Read these off the row that follows.
1) Read off the second entry from the right.
2) Read off the entry just right of 4.137.
3) Read off the 1st entry from the left.
4) Read off the 3rd entry from the right.
5) Read off the 2nd entry from the left.
6) Read off the 3rd largest entry.
7) Read off the entry just left of the centre entry.
8) Read off the last entry.
-3.081  2.665 -2.442  3.417 -2.173  4.924  4.657  2.601  4.364 -1.879  4.137 -3.378  4.946  5.518 -2.259
1) 5.518
2) -3.378
3) -3.081
4) 4.946
5) 2.665
6) 4.924
7) 4.657
8) -2.259

[60 46 58 25 44 78 42 15]
The second entry from the left is 46
The third entry: 58
The last entry: 15

 0.763  -5.049  -5.631   0.150   1.189
The entry just right of the centre entry -> 0.150
The entry just left of 0.150 -> -5.631
Find the last entry.
Answer: 1.189

Read these off the array that follows. Rows and columns are numbered from 0.
1) Which number is the entry in row 0 and column 0?
2) Which number is the bottom-right entry?
3) Which number is the entry directly above 515?
4) Which number is the entry just left of the smallest entry?
5) Which number is the entry just right of 432?
6) Which number is the bottom-left entry?
7) Which number is the entry in row 2 and column 1?
8) Which number is the entry at row 0, column 1?
[[321 428 501 416 428 342 591 418 548 706 423 288 411 345 432 386]
 [306 478 388 288 534 451 320 520 509 334 584 390 370 446 403 153]
 [348 355 499 409 513 466 605 428 536 366 517 515 398 562 756 544]
 [419 346 513 749 318 449 451 407 541 386 428 428 544 372 391 586]
 [296 490 380 360 406 366 385 428 565 301 373 553 379 606 561 586]
 [263 386 421 496 553 459 609 428 499 372 336 457 651 622 446 355]]
1) 321
2) 355
3) 390
4) 403
5) 386
6) 263
7) 355
8) 428

-2.754 -1.152 -3.652 -2.167 -0.449  0.974 -4.725  2.512  4.688  0.654
What is the entry just left of -3.652? -1.152
What is the largest entry? 4.688

Questions about the matrix below. Rows and columns are numbered from 0.
1) Give the entry in row 1 and column 0.
2) Give the entry directly below -0.858.
3) Give the entry just left of 0.274.
4) Give the entry at row 0, column 1.
5) Give the entry directly above the largest entry.
6) Give the entry just left of 1.528.
7) Give the entry just left of -0.173.
8) Give the entry in the bottom-right corner.
[[ 0.052 -0.138 -6.208  0.039]
 [-0.046 -0.215 -2.031  0.167]
 [ 0.654 -0.566 -0.858 -0.490]
 [ 0.224 -0.173  1.528  0.734]
 [-0.307 -0.454 -0.389  0.249]
 [ 0.253  0.050 -4.511  0.436]
 [ 0.414 -0.189  4.450  0.346]
 [-0.407  0.274 -2.082  0.066]]
1) -0.046
2) 1.528
3) -0.407
4) -0.138
5) -4.511
6) -0.173
7) 0.224
8) 0.066

-1.184 -3.206  5.784 -0.131 -3.103
 0.379 -5.130  3.387  3.826  5.306
The last entry, reading row by row?
Answer: 5.306
The maximum is 5.784
The 5th-last entry, reading row by row?
Answer: 0.379
The entry in the top-right corner?
Answer: -3.103
The 1st entry on the main diagonal is -1.184
The third largest entry -> 3.826
The 2nd entry, reading row by row is -3.206

[ 2.003 -5.077  4.398  4.539  1.750  0.843  1.415 -1.560]
The smallest entry -> -5.077
The entry just right of the smallest entry -> 4.398

X =
[[-0.849, 2.532, 1.035, -1.412, -0.204, 2.122],
 [-0.578, 1.860, -0.092, 0.149, -0.039, 1.911],
 [0.682, 1.176, 0.880, -0.303, 0.495, -0.079],
 [0.408, 1.509, 1.971, -0.991, 0.554, 1.690],
 [-0.451, 1.590, 1.431, 0.219, 0.046, 1.209]]
Indices start at 0.
What is the entry just right of -1.412? -0.204
What is the entry directly above -0.451? 0.408
What is the entry in the bottom-left corner? -0.451
What is the entry directly below 1.509? 1.590
What is the entry in row 0 and column 0? -0.849
The entry directly below the largest entry -> 1.860
The largest entry is 2.532
What is the entry just right of the largest entry? 1.035
The entry at row 2, column 2 -> 0.880
What is the entry at row 2, column 0? 0.682
What is the entry directly above 0.554? 0.495
What is the entry just left of 1.209? 0.046
The entry just right of 0.408 is 1.509
The top entry of the column that holds the smallest entry: -1.412
What is the top-right entry? 2.122
The entry at row 1, column 0 is -0.578
What is the entry directly above -0.303? 0.149
What is the entry at row 1, column 2? -0.092
What is the bottom entry of the column that holds the smallest entry? 0.219
The entry just right of 0.682 -> 1.176
What is the entry directly above 1.431? 1.971
